Each row has a class, written after it, and each block has its own classes.
[ 49 -13   8  14 -74   4  31 -13   9   8  -5  -2  17   1  15  22  18   9
 -13 -21  21   9 -17 -10 -26 -14 -31  20  -6 -32   0   5] => tifuv
[ 25  24 -18  37 -12  27 -41  22  -2  68  21  -5 -46  31  27 -54  23  14
  -1   3  14  31  13  27 -17  28 -54  15 -24 -68  21 -19] => Punas
[-23  42   5 -42 -25 -32   3   4  14   4  38 -11 -30  27 -24  -4  -8  -2
  18  -5  75  11 -31  16  17  -9 -27  19 -29 -29  25  -3] => vife
[  3 -10 -26 -31 -35  52 -14 -60 -18  30 -58  -3 -22  17  34  26  15  -4
 -40  -9  56  -8 -32  11   9 -11  11  14  19  -1 -49  17] => Fakin
[ 48 -27  27  71 -33 -38   9  19 -38 -38 -53 -32  18   0 -52  45  37  19
  39 -14 -21 -56 -23 -10 -69  10 -23 -10  20  23 -24  14] => bul
[ 42  20  -2 -23  24  28  11   9   3 -20  50 -11 -14   9  -6 -25 -31 -22
  21 -17 -45  35  27 -29 -11  39 -63  -4 -11  -4 -52   3] => tifuv
[ 17 -37  39  21 -49 -22   7   5 -21  21 -80 -14   6  17  10   2  51  12
  -3  27 -53 -25 -17 -16 -51  -5  -8  24  -9  -3   3  -9] => Peli
[ -1   1 -18  22 -77  17 -15 -35 -25  39 -35  26   5  46 -12   8  18  -2
   8 -21  26   7 -28 -12  -1 -24 -14  30  -3 -40 -33  -6] => vife
[ 29  28  41  18  10  27  -5  32  -2   9 -20 -19  -8 -27   7 -67  23 -24
 -18  10 -26  24  23 -26 -46   5 -15 -13 -25   6 -17  -9] => bul
[ -6  17 -15  24  22 -54 -46  29  14  12 -11 -13 -32 -13 -31 -21  20   4
  -4  -3  38 -11 -11  40 -22  25 -28   6 -22 -28  29  12] => Punas
[ 15  46  14 -54  12 -21   4  10  18  10  18 -14 -24 -10   1   1  19  -5
  12 -11  47  32 -36   5  23  15 -49   3  21 -23   3   7] => dipe
[  1   9  36  -1  13  64 -39  26 -43  21 -33 -28 -20  -4  24 -13  53   7
  -6  26 -31  -1 -16  12 -47   7  -5  -5 -19  -6  10  -6] => Fakin
[ 18  45   6   8  -2  15 -28  45   1  43 -20 -41 -10  -4   1 -30  19  -1
  22  31  15  -4   4   3 -41  46 -30  12 -29 -15  39  -1] => sabes
[ 43  -5  47  28 -16  15  35  17 -29  14 -59 -15  -6 -18 -13 -12  15  -2
  38 -20 -19 -19 -38  -5 -45  -7 -30 -28 -27  -1 -27  -1] => bul
[ 15  -7  -8  -3  12 -52 -17   7   2  -5  32  -7 -40  12   8 -14  22   2
 -20   7  32  20 -16  33 -14  19 -48   2   0 -19  40  16] => Fakin
[  0  41 -12 -27  10  62 -13  41  -2 -18  41  -3   4  -5   9 -18  33 -14
  12  13 -17  53   4 -29 -12  13 -51  -2 -30  15 -16 -17] => Fakin
[ 12  11  -1  13  -5  30  -7  17   3  22  19  -9   6  13  19 -54  19  -7
   8  27 -29  19  39 -27 -11  27 -39   1 -10 -11   5 -12] => vife
[ 48 -36  19  58 -51  33  12   4 -14  24 -67 -15  40  29  20  16  17  28
  32   4 -10 -37  13 -18 -15  -2 -17   0  15 -22 -13  -4] => Punas
[ 19  63  17  24  -3  39 -42  24 -14  -5  21 -38 -18  14  10 -17  21  -4
 -11 -12  51  29  -5  -1 -33  12 -49  -2 -42 -23 -15 -14] => bul
[-12  11 -14 -13   3   3   3  24  17   0  34  14  13   2  12   6  19  12
 -22  -4  15   1  13  14  39  -3  29  20   3  -6  28  -8] => bul
[ 26  13 -11 -13 -46 -18 -23 -16  18  38  -8   4 -40  14  -1   1  27  16
 -20  -7  71  39  -6  -8  -5   8 -44  32  -3 -34 -30  16] => Punas
[ 23   1   2  -8 -36  10  27 -33 -11  15 -40 -16   7  55  39  18 -11   9
  13  -3   1   2  -2 -24 -22 -16   2   7   0 -15 -58  -1] => vife
[ 25  22  20 -14  -2   8   1   5 -12  30  -9 -17 -29   1   6 -30 -10  -1
  18  16  -1  26   6  -4 -48   0  12 -12 -18   4   0  10] => vife
[-16  22  11 -24   3 -49 -16  -8  23 -17  13 -25 -17  29   2 -23  -6 -21
 -46 -19  45 -14  -2  14  25  21 -37  35  15 -38  -8  -3] => tifuv
[ 58   5 -14   1 -20  50  38 -24  10   5  25   0  -4   7  18 -13  -1 -42
 -17 -38   6 -15 -16  14 -15  20 -42  -5  15 -48 -28 -16] => tifuv
[-11  -4  13   4  -6 -47 -31  -7  -5 -18   7   8 -16  41 -18  27  31   9
  -4 -13  58 -12 -55  28   5  -6 -26  19 -14 -31  18   2] => bul
[ 41 -24  -5 -14 -28  22  43 -30   1  11 -44   1  -2 -16  14  24  40   2
 -30 -10 -22  -5 -16   0 -54 -18   7  21 -16 -14 -33  20] => bul
[ 24  -1  -4  23 -34   7   4  10 -28  31 -65   5  32  -1  -4  -4  18   1
  22   2 -39   5  12 -30 -17  16   8  17  33  17 -26   2] => Peli
[ 13 -25 -16 -12  -6 -33  15 -27  17  34 -12  18 -24 -45  14 -12  15  20
 -28 -18   9  18   3  -1   8   4  10 -15  13 -17 -28  29] => Punas
[ 58  18 -34 -18   4  40  17 -62  -1   3  17 -12 -22  20  17  34 -50   0
  -4 -41  10  35  -2  -7 -23   4 -52 -11 -26 -27 -65  25] => vep
[-11  12 -17 -15 -10 -46  -2   5  42 -16   0 -29  -9  32 -23 -13   7  -5
  11  23  53 -37 -11  26 -15   5 -14  26   7 -20  41  -5] => Punas
[ 44  41 -18  34 -39  38  -8   3 -10   5  -2 -28 -12  18  -1 -26 -15 -23
  11 -30   8  33  -4 -20 -14   0 -92 -10 -32 -22 -45 -17] => dipe
[-25   2 -34 -54 -26  53  27 -14   9  30 -12  21  25  -1  35 -26  13 -13
 -19  16 -26  17  14 -33  28  13   3  26  -6  -1 -17 -12] => sabes
[  8   6  22  22 -26 102 -44  28 -19  37 -27  -5  12  24  21  -8  40   6
  30  30 -19   7  -7 -23  -1  -8 -37   1 -48 -14  10 -17] => Fakin
[  1 -33   9 -47 -30  15  22 -82 -18  19 -10  14 -20 -14  11 -30  -8   2
 -32  -7   8  18 -14 -13  14  -3 -22  -5  39   3 -16  17] => vep
[ 23  14  17  10  18  -5 -22  30  -6  37  15 -17 -13 -29  29 -35  40   8
  -4  27  -9  11   0   9 -40  50 -13 -21  -7 -24  52   3] => sabes
[ 32 -21  15  33 -35   3  32  15  21   9 -20 -20  41  43  44  -7   2   9
  35   5   2 -32  -8  -8  13  15 -57   5   1 -25  24 -21] => tifuv
[ 25 -25  10  26 -50 -56  26   2 -18  17 -13 -24  -5  44  38  40  28  44
  23   4  22 -40 -48  16 -25  26 -22  -9  18 -24  25 -13] => sabes
[ -1  19 -15   4  11  29 -16  39  35  25  21 -32 -37  -8  16 -30  30   2
 -28  22  10 -38  20  33  -5  27  -5   0 -26 -18  27 -26] => Punas
[ 19   5  13  43   0 -51  -4  -7  13   4  13 -19 -33   7  22 -10 -31   5
 -33 -24  40 -13 -29  43 -22 -19 -21 -40 -45 -29  47 -12] => vep
[ 14  29   7  14 -52 -24  46  32   7   2 -12 -30  30  19  25  11  35  15
  18   4  31 -16 -12  -7 -28  -1  -9   9  22  -4  12 -26] => vife
[ 13  -2  14  -9 -30 -30  45  14 -10  -7 -38  -6  15  14   1  29  26  20
   9  -3 -12 -15 -32  -2 -34  -5 -24  18  22  18   2 -16] => vep
[ 24 -12  58  20 -20 -39  30  19 -22 -20 -43 -21  23 -20 -11  18  18  24
  13  -8 -10 -23 -18 -23 -24   3 -32 -23  28  31  -1  -1] => vep
[ -4   7   9 -12  -5 -54 -12 -21   4   6  16 -10 -27  -9 -34 -17  10  15
  18 -21  40  11 -19   6   2  12 -40   1  17 -55  -3  26] => Punas
[ 33  58  20   4  -4  55  -1  -3 -29  21  14 -32  -6   1   1 -24 -10   4
  44 -16  -5  31  -8 -19 -38  17 -50 -20  11 -23 -19 -10] => vep
[  5  -4 -59 -19 -37 -14  27 -39  16  17   1  14   1  26  23   7  10 -12
 -24 -18   1  10  -9  -4  15  10 -19  33  12 -27 -34  -6] => Peli
[-17  10  23 -14  42 -15 -29  15  15   2 -19  -2   1  -4  17 -60  22 -35
 -21  31 -44  12   9 -21 -13  18  -8  -4 -25   3   2 -15] => Peli
[ 15  10   4  -6 -18  72  21   7  12  27  19  -3  -5 -12  45 -48  13 -21
 -23  -8 -21   2   0  -3   3  11 -28  -9 -26 -24  -8 -33] => tifuv
[  6  20 -18  34 -49 -44  -5  21 -13   8  12  -6  18  39  -4  -3  42  -1
   8  -5  27 -16 -20   4 -19  39 -36  25  46 -37  27 -27] => sabes
[ -9 -13  -1  11   0 -90 -19 -23   2   7 -12   0  -5  11   2  -8   3  16
   8  -2  73  10 -31  23   3  12 -37  -2   0 -25  40  34] => vife
[ 21  42  52 -43  -9  21  -7  33  -4  13  -9 -51 -14   2  11  -2  33   3
   3  36  35   6 -19   2 -57  26 -39  20 -42 -25  39   2] => sabes
[ 18  32  13  42 -12 -21 -30  22  14 -13  27 -17  -7  22 -14  -9  15  -9
  -9 -16  54   1 -13  11 -10  -3 -42   2 -38 -39  20  -9] => bul
[ -8  -6  21 -39  21 -66  14  -1   3 -15   8  -9 -14   8  27   2  12   6
 -15   8   8   7 -31  24 -10   6   1  -1  -5 -10  34   0] => Peli
[  2  17 -40 -11 -43 -19  20 -48  34  26  19  -3 -28  -3   8 -17 -17 -11
  -7 -44  31   2 -27 -11  20   3 -17  -5   9 -32 -58  -3] => tifuv
[ 19  59  10  30  30   5 -36  26  17  17   3 -32  -6  17   1 -27   0  -9
   8  -5  -2  13  14 -13 -21  28 -73   1 -31 -36  -8 -12] => vep
[-20  -2  22 -60 -11  -5  31 -43   7  25 -54  -7 -28 -20  15   8  -5   3
 -44 -17  16 -24 -31   2  17 -23  20   1   5   8 -35   4] => vep
[  5  34   9 -11 -57 -55 -11 -39   1  21 -33 -20 -51  31 -30   6  -1   1
 -29 -27  56   9 -37  -5 -32 -19 -35  34   3 -27 -41   3] => vep
[ -5   3 -44 -11 -53  14  15 -22  -5   4   3  -8 -19  27 -20  14 -14   3
  36 -21  39   3 -38   3  19 -12 -57  10 -25 -13 -19   6] => Fakin
[  48   34    0   27  -11   57  -20   19  -19  -18  -30  -29   11   26
   -7  -23   10  -42    9   -8    8   16  -14   -6  -38   18 -114    6
  -28  -15  -22  -19] => dipe
[ -8 -18  23 -53  -7 -14   4 -30   9   0  40  24   5   0  17 -14  16  -2
 -12  -3  54   8 -33  16  46  15 -10  11  51 -26  46   8] => tifuv
[ 15  56 -48  63  15  83 -55  33  24  25  26  -2  14  -8  16 -31  23 -25
 -22 -11  -1  16  35  -8  -2  18 -16  -5 -56 -25 -17 -21] => bul
[ 50  35   6 -14 -13 -11   1 -38 -16   4 -25 -27 -21  15 -17  -4 -34 -25
   4 -43  44  16 -14  -2 -37  20 -29  16  42 -29 -66  28] => tifuv
[ 18   8 -17 -24  16  51  -1 -14  -1  36 -47  -4 -11  -5  22  -1  13 -18
 -30 -11 -45   7  28 -19   2   3   6  19   4 -21 -73  20] => Fakin

Next block, with new classes.
[-28 -21  -5   2  -3   4   2 -17 -14   6  12  12   6  15  76 -16  -1  -8
  18  42 -59 -36  20  37   0   3 -19   3 -25  -2 -12  13] => buzog
[-48 -25  21   1   2 -45   9 -53  18  38  25 -10   3 -37   4   1 -49  -2
  28  88 -54  19 -17  43  53  29 -20  20 -12  48  18 -18] => Sirok
[-47 -14  27 -16  35 -54  -5   2 -28 -20 -17  30  25   6  51  -6 -28  17
   7  73 -76  17 -25  23  57 -25 -30  28  12   8   3  12] => kulo
[-39  40   0  15  92 -28  -2 -35 -32  16   4  -6  -1 -15  32 -22   5 -33
 -23  53 -63  14  -7   6 -12 -24  -7  68 -57  -3 -25  26] => Sirok
[-63  19  15 -66  57   7 -67 -31 -69 -67 -19  12   4   2 -14 -55  29 -35
  29 -48   2  36 -62 -26  21 -20 -20  35  44 -77 -11 -25] => kulo
[ -64    8   21   12    3   18    0   -7  -65   21  -14    6   42  -19
   74  -10   -7  -42    8   52 -103   -3   27   -2  -76  -28  -31   25
  -28   -8   -4  -14] => buzog
[-67   3 -34  20 -31  33  22 -90 -27  27   8  -3  64 -37 -10  66 -63  27
  15  71 -35  68  27  -1   7 -24  -3  34 -46  92  53  24] => buzog
[-38 -18 -26  13  34  -5  18   0 -31   3 -35  11  14   7  67 -33 -17  -6
   7  44 -65 -13  27  45 -32   2   7  37 -28  -1   5  18] => tum
[ -2   7  -8   7  -9 -35 -51  11   1  -5 -25  12  -3  21  68 -11  12  18
 -13 -10 -39 -31  23  43 -80  11 -41  23 -42   2 -11  59] => keb
[-27   9  11 -23  -7 -24   3 -14 -33  -8 -12  22 -16 -13  43 -12  11  -8
  -8  27 -44 -16   9  -2 -23   2  10  33 -39   3  10  22] => tum
[ -8 -19  -6  -9   9 -20 -33  29  -1 -23  -6   5   9  18  94 -24   1  10
   4  25 -96 -24  40  25 -26  30 -19  -3  -2   0  -1  72] => sunul
[-65  39   1 -48  -8 -11 -46  -2 -59   2   4  15   7  12  57 -10  -6 -33
 -52  82 -74   6  18 -41 -62 -13 -21  38 -20   3   0  15] => dagi
[-38  15  -5  16   3   5  56  -4 -44  38 -34 -26   6 -23   7  11  30 -22
  70 -74 -11  40   1  19 -46 -24 -21  -3  -3  10 -48 -61] => kulo
[  2  58  16   2  20   1 -16 -16 -34  15  -4 -27  -3   6 -13 -48  54 -48
 -26   8 -27 -13   5 -60 -51  -2 -40  -8  -1 -82 -40  13] => dagi
[-79  24  23 -62  42  36 -59 -45 -45  20  13 -15  19  -3  -4 -45  10 -49
  31  28 -21  53 -31 -68  -2   9 -36  28   8 -26 -28 -47] => Sirok
[-42  33  40 -32  -5 -10   8 -17 -49   9 -18  -6   0   0  12 -25  10 -49
  14   2   1  36 -29 -40 -43   2 -28 -15  15 -47 -59 -46] => dagi
[-48 -12  -4 -77  47 -39 -37 -20 -16  27  20  18  18   7  76 -20 -20  -3
  18  75 -43  -4 -10  12 -28  11 -27  30 -30   3  13  16] => Vofon
[-17  -4 -13  -5  -2 -27  -9 -12  23  10  19   4 -20  30  91 -22  -1 -10
 -40  61 -96 -37  52  35  -7  11   1   7 -40   9  -2  48] => Sirok
[  3   7   4  -5 -19 -10 -44  -9 -30   5  -3   7   7  20 104 -48  -1  -7
 -18  33 -63 -24  40  11 -49  21  -6  20 -19 -21 -10  62] => keb
[-60  15  11  15   1  56  47 -41 -67  -6 -16 -16   9 -22 -14 -20  15 -53
  18   3 -16  15 -16  -9 -58  40 -37  15   3 -37 -38   0] => sunul
[ -5 -11   8  20  39  -9 -20   8 -12 -18  -7  15  41   5  99 -35 -15  -7
  -6  63 -83 -17  21  27 -12  -4  -2  13  -7 -31  -6  59] => buzog
[-24  14  37  23  55  24  15 -14 -55 -10 -26  -7  31 -12  23 -58  10 -64
  50 -44  21  26 -22 -15 -61   6  -4  19 -10 -61 -65 -28] => buzog
[-75  21  60 -21 -10 -18 -47 -43 -18 -23  -9  16   2   8  17   5 -17 -24
  59 -17  41  57 -48 -46   4  37   7 -19  21  -2 -45 -43] => Sirok
[-53  36  23 -15  23   0 -16 -28 -63 -24 -20  -4  -1 -14  11 -33  19 -59
   4   1  -4  26 -34 -17 -42   1  -7  -4  21 -63 -40 -23] => dagi
[  3 -20  27 -28 -11 -12 -33 -24 -31  22   8   7 -20 -12  45 -71  28 -21
  17   9 -53 -42  19  10 -46  35   9  34 -40 -39  10  14] => tum
[ -8  -6  13   5  18 -19  -8   7 -15 -18   3  24   7  10  72 -16   5  -6
  23   7 -25 -27  17   5 -13   8   0  16 -58  25 -21  38] => buzog
[-23 -12 -12 -51  32 -13 -44 -22 -45   4   2  27   9  14  88 -28 -15   9
  13  46 -42  -4  -8  23  -4 -11 -22  42 -32  10 -10  31] => keb
[-81  13 -25  -8  78  13 -39 -18 -44  24   0  15  22   3  52 -17 -12  -6
  35  71 -52  -4  -5  20 -41  -1 -12  56 -34   8  -6  12] => mosav
[-28  12  18 -11  -6 -36 -21   1  -1  -2   5  16 -17   6  64  -9   5  -6
 -13  40 -82 -27  15  -2  -1  13 -14  14 -33  17  -8  31] => Sirok
[-54  13  28  21 -15   0 -27  -7 -15 -67 -37   3   5  18  30 -34  -7 -48
  12 -61  -5  35 -45  14 -34  46 -38 -18  35 -27 -67  14] => Sirok
[-100  -23   -6  -49   14  -22   19  -78  -36   -7    6   18   -4  -24
   46   44  -38   16    4   79  -75   45  -27   80   17  -13  -28   45
  -30   36   10   18] => sunul
[-36   2  32 -36  35  38  34 -36 -20  13 -12 -26   8  -7 -12 -31  24 -24
  11  21 -18  38  -9 -15  -7  11 -28  -6  12 -76 -34 -17] => sunul
[ 32 -14  60 -37  53 -34  22 -32   5  17  12  18  20 -21  26 -40 -12  -3
 -32  89 -37 -12  -8   1  10  -9  23  -1 -21 -80  25  30] => Vofon
[-27  19  43  -9  19   5 -35 -21 -38 -25 -14  16  31   6  49 -25   1 -35
  42 -25  12  26 -32 -34 -50   7 -10  -3  17 -57 -51  -4] => buzog
[-57 -19  41 -20  31 -10 -46 -56 -24 -35  -8   8   9  10  12 -25   1  -8
  43 -11  -9  29 -17  14 -14  24 -17  -4 -15 -31 -13  13] => sunul
[-31  70  52  65  13  -9  -3  -6  13  16 -11 -21 -26   6 -29 -13  40 -21
  20 -31  62  -3  25 -38 -40  41  38  -4 -46 -19 -39  -3] => mosav
[-14  48  27  -4  12  16   0 -37 -44   6  -3 -18  -4  13   5 -46  47 -39
   4  19  -7   3   6 -69  13   8  -4 -31   3 -71 -47   2] => dagi
[-53  11  45  14  64  19 -66 -23 -29   5   1   1  14  -6  11 -39  19 -35
  58 -13  22  23 -37  18 -44  17   3   1 -14 -34 -48 -17] => mosav
[-114   -5   18  -46   28  -10  -59  -29  -30  -35  -19   -7   36    9
   46  -20    9  -74   14  -27  -20   78   -9   47 -108  -18  -44   -8
    7  -26  -25  -39] => kulo
[ -8  26  24 -29  65  -4 -55 -33  -6  -7  -1 -10   7  17  29 -66  23 -51
  25 -34   9  27 -34 -33 -58  28 -14   2  20 -94 -64   1] => Sirok
[-26  23  -7 -37  35 -14 -66  20 -68  26  17  28  11  37  69 -23  -3   4
  -4  78 -59 -17   0 -59  -6 -12 -30  49 -35  37 -28  24] => dagi
[-32  24  19  -8  33  28 -46 -14   1   2   5 -27   7   2  29 -50  32 -57
   2   2 -13  26  16 -24 -40  27  16 -14  11 -52 -32  -6] => Sirok
[ 13  10  17 -11   1  26   2 -53 -38  -6 -12 -17  22 -11  30 -65   6 -33
  22 -13   8  32 -24  -4  -6  27 -16  -5  28 -73 -42  30] => keb
[-57   7  56  17  40  24 -43  -2 -48 -11  -7   6  32 -15   2 -29 -12 -41
  53   9  36  35 -36 -29  -5  13  11  17  17 -21 -28 -57] => buzog
[-44  16  60 -15  17 -41 -41 -28  -4 -25  -5   4 -13 -16  42 -27  20 -44
  25   2 -42   4 -28  -2  -4  16  -3 -32  23 -59 -24 -18] => Sirok
[-59  19  56  38  41  52 -10 -27 -31  23  -7  -9  28  21   0 -49   2 -47
   4  88 -15  15 -18 -49  13  32 -15  -5  29 -69 -53 -34] => Sirok
[-26  -5  41  21  29  27 -51  -5 -36 -38 -38  -4  28   5  11 -44 -10 -41
 -11 -29  20  54 -47  47 -31 -22 -19 -15  51 -72 -43 -29] => keb
[-38   6  45 -13  61 -18  -2 -62 -14  -5   0 -26  21 -52 -13 -34  44 -67
  26   0 -16  16 -34  29 -28  -9 -39 -46 -10 -76  -3  -7] => Vofon
[-72  26  60 -12  66 -25 -60  -8 -51 -36 -10   3   9   9  -7 -51   5 -37
  37 -42  23  42 -34 -42  22 -15 -30  60 -56  12 -36 -33] => buzog
[-39  25  17 -38  29   8 -20 -50 -35  18   5 -10  18  -4   9 -24  16 -36
  36 -15  26  31 -41 -22 -44  16 -33  -5   2 -48 -35 -10] => Vofon
[-45  10  16 -26  47   3  18 -55 -28 -34 -27   5  -3  -3 -27 -31  47 -25
  42 -51  40  22 -28   3 -20  13 -12  12 -25 -59 -32  -7] => kulo
[-84  42  59  27  77 -10 -25 -14 -55 -10 -27 -10   7 -32  -5 -45  -9 -68
  13 -19   2  58 -51  32 -69  -8   0  56 -13 -42 -46 -39] => mosav
[  4 -10  -8  -1  17   6 -22 -21 -15  -2  -4   2  24   5  38 -51  -7 -23
 -29  35 -28 -20  38  22 -69  13 -14  26 -46 -13  15  49] => keb
[-102    0   -4  -14   68   15  -32  -42  -26   16    1   -3   37   34
   71  -18  -36  -16   15  104    4   56  -36   44   15   22  -12   10
   27  -27  -37   -7] => Vofon
[ 18  30  -7  22  15  28 -29   1 -30 -34 -34 -29  28   4  29 -68  16 -37
   0 -62   9  29   8 -12 -36  17 -16  -5  23 -49 -39  49] => keb
[-19  12  18  15  -3 -22 -23  12 -20 -29 -11  26   4  24  90 -27  -9   2
  -7  32 -54 -34  28  -3  -4  15  14  26 -19 -17  -7  44] => buzog
[-65  32  22 -28  34  14 -24 -52 -69   9  -6  -3  -6 -16  -9 -20  28 -35
  39  13  15  30 -37 -29  -5  -1   1   4  -1 -43 -38 -48] => dagi
[-16 -19  36 -62  -7  51  32 -62 -43  40  16   7  -3 -27 -13  -9  31 -24
  48  -9  28   8 -60   3 -14   6 -22 -33  -1 -57 -35 -54] => Vofon
[-58 -37  44  23  10 -16 -45  21 -46  -5  -7  21  26 -22  68 -26 -22 -44
   1  60 -69  11 -17  61 -48   0 -22  20 -20  40  -9  -4] => tum
[ -22   13   29    3   26   27   11  -50  -35    0  -13  -11  -15   -8
  -25  -41   42  -35   12   20   12   -4  -34    3    9   12    1  -33
   28 -112  -42  -32] => dagi
[-80  30  32  27  33  -5 -31 -15 -26 -20 -13  -3   5   6  25 -34  -7 -40
  19  24 -25   9  -1   6  -5  10   8  -1   4 -27 -13  -7] => mosav
[-25  39  22   5 -12  -7  24 -79 -44  16  14 -27 -32   2  -7 -52  20 -59
  -5   4  13   7   4 -15 -15  31  11   6 -23 -57 -41  -8] => dagi
[-22  -2  27  -5  39  19 -19 -73 -44 -11  -2  -5  21  16  26 -71  -1 -55
  -4  16   7  23 -35  25 -26   2 -42   4   4 -85 -49   9] => keb
